Below are the code and all the weights of a small trained network. Each question names an input and a class and asks about switching units off, where a switched-off unit gives its printed mean instead of its output.

import numpy as np


def w(rows, s, z=0):
    codes = np.array(rows[::2]) - 128.0
    scale = np.full(codes.shape[1], s)
    scale[-1] = z or s
    return codes * scale


def f(y):
    return np.maximum(y, 0)


def log_softmax(a):
    a = a - a.max(-1, keepdims=True)
    return a - np.log(np.exp(a).sum(-1, keepdims=True))


def net(x, mask):
    res = np.array(x, float).reshape(1, 8) / 4 @ E
    y = f(res @ A[0][:, :-1].T + A[0][:, -1])
    res = res + np.where(mask, y, B[0][:, -1]) @ B[0][:, :-1]
    return log_softmax(res[-1] @ U[:, :-1].T + U[:, -1])


A, B = {}, {}
E = w([
[128,126,130,127],'x0',
[77,3,193,131],'x1',
[181,52,12,154],'x2',
[127,128,127,128],'x3',
[129,126,128,127],'x4',
[127,128,128,127],'x5',
[81,122,83,16],'x6',
[244,109,192,45],'x7',
],0.0058)
A[0] = w([
[140,131,136,152,99],'neuron 0',
[154,156,129,162,132],'neuron 1',
[205,111,176,181,102],'neuron 2',
[88,141,157,107,111],'neuron 3',
[174,85,93,131,50],'neuron 4',
[143,115,165,249,92],'neuron 5',
[153,92,73,141,38],'neuron 6',
[193,127,157,109,61],'neuron 7',
[157,188,102,136,15],'neuron 8',
[80,148,84,38,46],'neuron 9',
[146,167,110,127,3],'neuron 10',
[218,120,159,84,27],'neuron 11',
[111,81,139,122,56],'neuron 12',
[108,157,181,137,74],'neuron 13',
[133,52,97,132,128],'neuron 14',
[132,97,85,133,57],'neuron 15',
[91,129,114,150,225],'neuron 16',
[89,179,196,126,33],'neuron 17',
[117,137,187,100,127],'neuron 18',
[126,127,126,132,231],'neuron 19',
[87,63,167,130,35],'neuron 20',
[180,172,121,116,130],'neuron 21',
[30,118,87,220,18],'neuron 22',
[116,62,162,130,53],'neuron 23',
[89,75,150,114,55],'neuron 24',
[214,60,184,105,93],'neuron 25',
[151,212,85,137,52],'neuron 26',
[155,180,98,133,24],'neuron 27',
[164,124,139,106,50],'neuron 28',
[186,80,74,151,68],'neuron 29',
[137,132,134,146,104],'neuron 30',
[162,130,140,118,209],'neuron 31',
[161,182,106,138,41],'neuron 32',
[129,68,181,174,140],'neuron 33',
[110,150,169,113,72],'neuron 34',
[109,134,117,144,195],'neuron 35',
[105,29,167,130,46],'neuron 36',
[138,120,122,80,90],'neuron 37',
[85,77,99,48,109],'neuron 38',
[157,128,83,146,161],'neuron 39',
],0.012,0.0055)
B[0] = w([
[137,120,113,141,138],'neuron 0',
[156,93,138,120,168],'neuron 1',
[169,51,120,144,200],'neuron 2',
[138,144,160,163,179],'neuron 3',
[132,187,134,168,164],'neuron 4',
[177,48,87,188,219],'neuron 5',
[127,166,131,197,164],'neuron 6',
[70,128,116,146,168],'neuron 7',
[140,156,87,98,152],'neuron 8',
[158,57,70,186,197],'neuron 9',
[142,151,90,107,133],'neuron 10',
[40,121,98,142,185],'neuron 11',
[152,147,100,115,156],'neuron 12',
[139,165,149,172,171],'neuron 13',
[149,173,188,140,219],'neuron 14',
[136,147,138,180,156],'neuron 15',
[109,119,185,67,254],'neuron 16',
[135,179,144,210,185],'neuron 17',
[147,167,166,158,201],'neuron 18',
[141,123,172,91,242],'neuron 19',
[147,166,82,93,186],'neuron 20',
[154,137,122,72,192],'neuron 21',
[4,109,102,131,236],'neuron 22',
[141,156,80,103,179],'neuron 23',
[154,150,96,94,175],'neuron 24',
[40,102,131,118,232],'neuron 25',
[139,161,59,93,187],'neuron 26',
[142,150,85,99,150],'neuron 27',
[89,122,117,123,141],'neuron 28',
[142,186,154,193,192],'neuron 29',
[137,122,117,138,135],'neuron 30',
[116,121,162,78,218],'neuron 31',
[141,152,91,101,154],'neuron 32',
[164,151,136,55,232],'neuron 33',
[137,157,130,173,159],'neuron 34',
[123,112,154,88,210],'neuron 35',
[147,174,53,97,214],'neuron 36',
[118,87,124,130,157],'neuron 37',
[175,50,122,157,227],'neuron 38',
[147,145,188,119,200],'neuron 39',
],0.039,0.005)
U = w([
[172,133,74,23,102],'0',
[35,69,126,87,90],'1',
[165,154,177,154,97],'2',
[153,69,157,63,247],'3',
[188,3,102,114,85],'4',
],0.0063,0.012)

Each question gives the input, the list of numbers given to net, and the class t.
The units are the neurons (one row each of A and B). Each row of codes is followed by its name. A weight is (code - 128) times the scale printed after its matrix; where a second scale follows, it is the last column's (A, B and U).
mask holds one flag per neuron, in row order. A switched-off neuron (its flag False) gives its mean, the last column of its row in B, instead of its output. The means were averaged over made-up inputs and are rounded, as every weight is.
A unit's drop is (log p(t) with every unit on - log p(t) with that unit switched off) / (log p(t) with every unit on - log p(t) with every unit switched off).
The circuit of an input: a set's keep is (log p(t) with only the set's units on - log p(t) with every unit switched off) / (log p(t) with every unit on - log p(t) with every unit switched off). Starting from the 12 units with the biggest drops (on a tie, the unit counted first), units are removed one at a time, each time the one whose removal leaves the highest keep (on an exact tie, the one counted first), for as long as the keep stays at least 0.8.
circuit, biggest first: the units of the circuit, biggest drop first
k most important neurons: the k neurons with the biggest drops, biggest first
drop of u: that unit's drop, to one decimal
input [-8,4,1,-2,-3,-6,6,-1], class 4: circuit, biggest first : neuron 38
input [-3,0,2,4,8,6,8,-7], class 4: 3 most important neurons : neuron 9; neuron 38; neuron 25
input [-6,5,5,8,0,8,-3,8], class 1: 2 most important neurons : neuron 25; neuron 11
input [-3,-3,4,2,0,-2,6,-4], class 4: 2 most important neurons : neuron 9; neuron 38
input [-1,-2,-5,-4,-8,6,-1,3], class 2: circuit, biggest first : neuron 17; neuron 18; neuron 13
input [-7,8,-1,8,4,-3,-8,1], class 0: 3 most important neurons : neuron 33; neuron 36; neuron 20
input [0,-7,-6,6,-6,-3,-6,4], class 0: 2 most important neurons : neuron 26; neuron 21
input [2,-6,1,-5,5,-4,-8,-7], class 4: 2 most important neurons : neuron 5; neuron 1
input [3,-3,-3,-1,-7,7,-6,-6], class 1: 2 most important neurons : neuron 22; neuron 38
input [-6,-2,2,-3,-8,-7,8,8], class 1: 2 most important neurons : neuron 11; neuron 25
input [1,-6,2,6,-7,-8,0,-5], class 0: 2 most important neurons : neuron 26; neuron 25
input [0,-4,-3,2,-7,-6,-7,5], class 4: 2 most important neurons : neuron 2; neuron 5
input [-2,-5,-6,-2,3,-3,0,-4], class 2: drop of neuron 36 : 0.3
input [5,5,3,-1,-8,6,6,-2], class 4: drop of neuron 9 : 0.4
input [8,2,-3,-3,8,-3,4,2], class 4: drop of neuron 33 : 0.3
input [-7,-3,-5,0,1,2,-3,8], class 1: circuit, biggest first : neuron 11
